Here is a tiny trained network, its code and every weight. The questions are about switching its units off for an input and a class, where a switched-off unit gives its printed mean instead of its output.

import numpy as np


def w(rows, s, z=0):
    codes = np.array(rows[::2]) - 128.0
    scale = np.full(codes.shape[1], s)
    scale[-1] = z or s
    return codes * scale


def f(y):
    return np.maximum(y, 0)


def log_softmax(a):
    a = a - a.max(-1, keepdims=True)
    return a - np.log(np.exp(a).sum(-1, keepdims=True))


def net(x, mask):
    res = np.array(x, float).reshape(1, 6) / 4 @ E
    y = f(res @ A[0][:, :-1].T + A[0][:, -1])
    res = res + np.where(mask, y, B[0][:, -1]) @ B[0][:, :-1]
    return log_softmax(res[-1] @ U[:, :-1].T + U[:, -1])


A, B = {}, {}
E = w([
[126,134,132,124,127,128,126],'x0',
[119,126,154,152,3,101,224],'x1',
[14,56,202,156,161,214,194],'x2',
[35,158,125,190,159,20,124],'x3',
[120,140,132,129,121,135,116],'x4',
[197,211,208,226,167,130,147],'x5',
],0.0076)
A[0] = w([
[189,139,125,133,87,77,83,126],'neuron 1',
[138,144,123,145,157,142,106,98],'neuron 2',
[186,147,132,108,110,70,89,136],'neuron 3',
[189,106,107,87,88,221,124,125],'neuron 4',
[148,105,142,136,80,130,156,140],'neuron 5',
[63,146,138,189,173,2,127,120],'neuron 6',
[127,145,110,141,208,148,89,108],'neuron 7',
[136,104,127,134,129,107,120,252],'neuron 8',
[140,147,156,130,125,128,103,79],'neuron 9',
[174,147,91,136,107,104,114,142],'neuron 10',
[63,68,47,60,69,124,94,34],'neuron 11',
[146,129,162,114,189,121,130,113],'neuron 12',
[128,157,113,110,151,143,94,127],'neuron 13',
[157,155,75,125,100,108,121,127],'neuron 14',
[170,135,150,202,162,133,115,110],'neuron 15',
[132,112,143,126,151,124,108,144],'neuron 16',
[72,101,152,101,132,152,163,139],'neuron 17',
[76,138,112,157,127,62,124,91],'neuron 18',
[104,133,135,123,182,155,98,143],'neuron 19',
[211,145,173,145,124,208,137,94],'neuron 20',
[109,122,125,118,76,110,145,133],'neuron 21',
[153,160,92,107,104,100,114,131],'neuron 22',
[135,121,107,118,187,142,79,131],'neuron 23',
[151,150,175,155,112,115,175,109],'neuron 24',
[146,135,148,150,82,100,150,104],'neuron 25',
[147,152,132,112,99,118,107,134],'neuron 26',
[56,115,145,147,152,213,181,133],'neuron 27',
[123,121,132,129,57,125,145,129],'neuron 28',
[97,109,100,68,117,101,123,72],'neuron 29',
[116,132,124,151,128,115,116,146],'neuron 30',
[107,104,124,115,144,142,157,144],'neuron 31',
[104,130,130,148,35,109,183,103],'neuron 32',
[121,114,127,126,161,118,66,161],'neuron 33',
[135,116,136,104,216,140,105,88],'neuron 34',
[195,170,169,204,155,114,127,82],'neuron 35',
[137,148,172,151,72,111,168,92],'neuron 36',
[116,142,155,154,160,88,144,77],'neuron 37',
[117,120,195,176,164,177,165,126],'neuron 38',
],0.014,0.0037)
B[0] = w([
[109,94,167,125,101,52,121,209],'neuron 1',
[123,141,107,150,134,135,148,155],'neuron 2',
[108,95,159,130,91,56,131,207],'neuron 3',
[163,116,186,88,119,243,82,227],'neuron 4',
[154,119,129,165,159,144,131,177],'neuron 5',
[166,110,180,67,100,253,76,253],'neuron 6',
[154,115,118,174,180,122,155,188],'neuron 7',
[118,130,140,147,119,118,132,166],'neuron 8',
[117,136,111,123,120,126,132,145],'neuron 9',
[109,92,159,128,96,84,140,192],'neuron 10',
[62,234,30,90,119,138,136,232],'neuron 11',
[123,137,108,158,158,116,139,166],'neuron 12',
[140,109,131,161,142,123,144,159],'neuron 13',
[124,90,156,126,115,79,126,187],'neuron 14',
[85,178,73,118,132,118,143,197],'neuron 15',
[143,130,126,148,138,129,133,150],'neuron 16',
[112,107,146,122,97,64,116,203],'neuron 17',
[160,108,169,95,112,192,109,193],'neuron 18',
[167,118,135,162,151,120,148,180],'neuron 19',
[136,144,136,67,108,230,87,221],'neuron 20',
[148,134,114,171,164,145,149,176],'neuron 21',
[118,94,161,133,110,80,122,187],'neuron 22',
[164,125,132,175,171,133,157,181],'neuron 23',
[109,167,70,146,157,134,140,187],'neuron 24',
[136,129,115,165,164,116,149,178],'neuron 25',
[124,101,143,123,121,101,127,165],'neuron 26',
[124,75,171,119,75,31,118,241],'neuron 27',
[157,116,129,169,178,146,143,183],'neuron 28',
[92,176,79,120,111,133,129,177],'neuron 29',
[136,121,127,113,122,143,115,152],'neuron 30',
[124,131,147,122,111,95,125,169],'neuron 31',
[187,115,130,189,217,130,149,214],'neuron 32',
[147,120,136,159,157,130,153,172],'neuron 33',
[160,117,127,188,177,138,152,184],'neuron 34',
[64,192,41,88,105,115,131,225],'neuron 35',
[151,131,108,179,187,137,159,192],'neuron 36',
[126,145,116,95,112,159,115,169],'neuron 37',
[85,114,135,105,74,36,124,220],'neuron 38',
],0.022,0.012)
U = w([
[98,57,186,118,70,2,129,94],'0',
[197,116,107,230,232,132,199,52],'1',
[174,114,181,34,104,243,49,91],'2',
[52,215,14,86,119,108,148,254],'3',
],0.0087,0.0027)

Each question gives the input, the list of numbers given to net, and the class t.
The units are the neurons (one row each of A and B). Each row of codes is followed by its name. A weight is (code - 128) times the scale printed after its matrix; where a second scale follows, it is the last column's (A, B and U).
mask holds one flag per neuron, in row order. A switched-off neuron (its flag False) gives its mean, the last column of its row in B, instead of its output. The means were averaged over made-up inputs and are rounded, as every weight is.
A unit's drop is (log p(t) with every unit on - log p(t) with that unit switched off) / (log p(t) with every unit on - log p(t) with every unit switched off).
most important unit: the unit with the biggest drop
k most important neurons: the k neurons with the biggest drops, biggest first
drop of u: that unit's drop, to one decimal
input [-1,-5,-5,-3,-2,-1], class 0: 4 most important neurons	neuron 32; neuron 3; neuron 1; neuron 36
input [8,-7,-8,-6,-6,-3], class 0: most important unit	neuron 3
input [3,-6,7,-4,-5,8], class 3: 3 most important neurons	neuron 35; neuron 15; neuron 20
input [-4,8,-2,-8,3,3], class 1: 3 most important neurons	neuron 6; neuron 32; neuron 36
input [1,2,-7,8,-1,-1], class 2: 3 most important neurons	neuron 6; neuron 18; neuron 27
input [0,7,4,-7,-7,1], class 1: 2 most important neurons	neuron 6; neuron 32
input [-3,-5,7,2,7,8], class 3: 3 most important neurons	neuron 35; neuron 15; neuron 1
input [-1,1,-4,1,-3,-5], class 3: 4 most important neurons	neuron 11; neuron 27; neuron 29; neuron 38
input [0,-6,5,6,7,8], class 3: 3 most important neurons	neuron 35; neuron 15; neuron 38
input [7,-1,8,-4,8,7], class 0: 2 most important neurons	neuron 27; neuron 38
input [4,7,7,-5,-1,-8], class 3: 4 most important neurons	neuron 11; neuron 29; neuron 1; neuron 3
input [6,7,-7,8,-1,-1], class 2: drop of neuron 18	1.0
input [-7,-4,-4,8,-2,2], class 2: drop of neuron 6	1.7
input [7,-3,-4,-4,-4,8], class 3: most important unit	neuron 35
input [-3,-7,-7,-7,-7,-5], class 0: drop of neuron 13	0.0
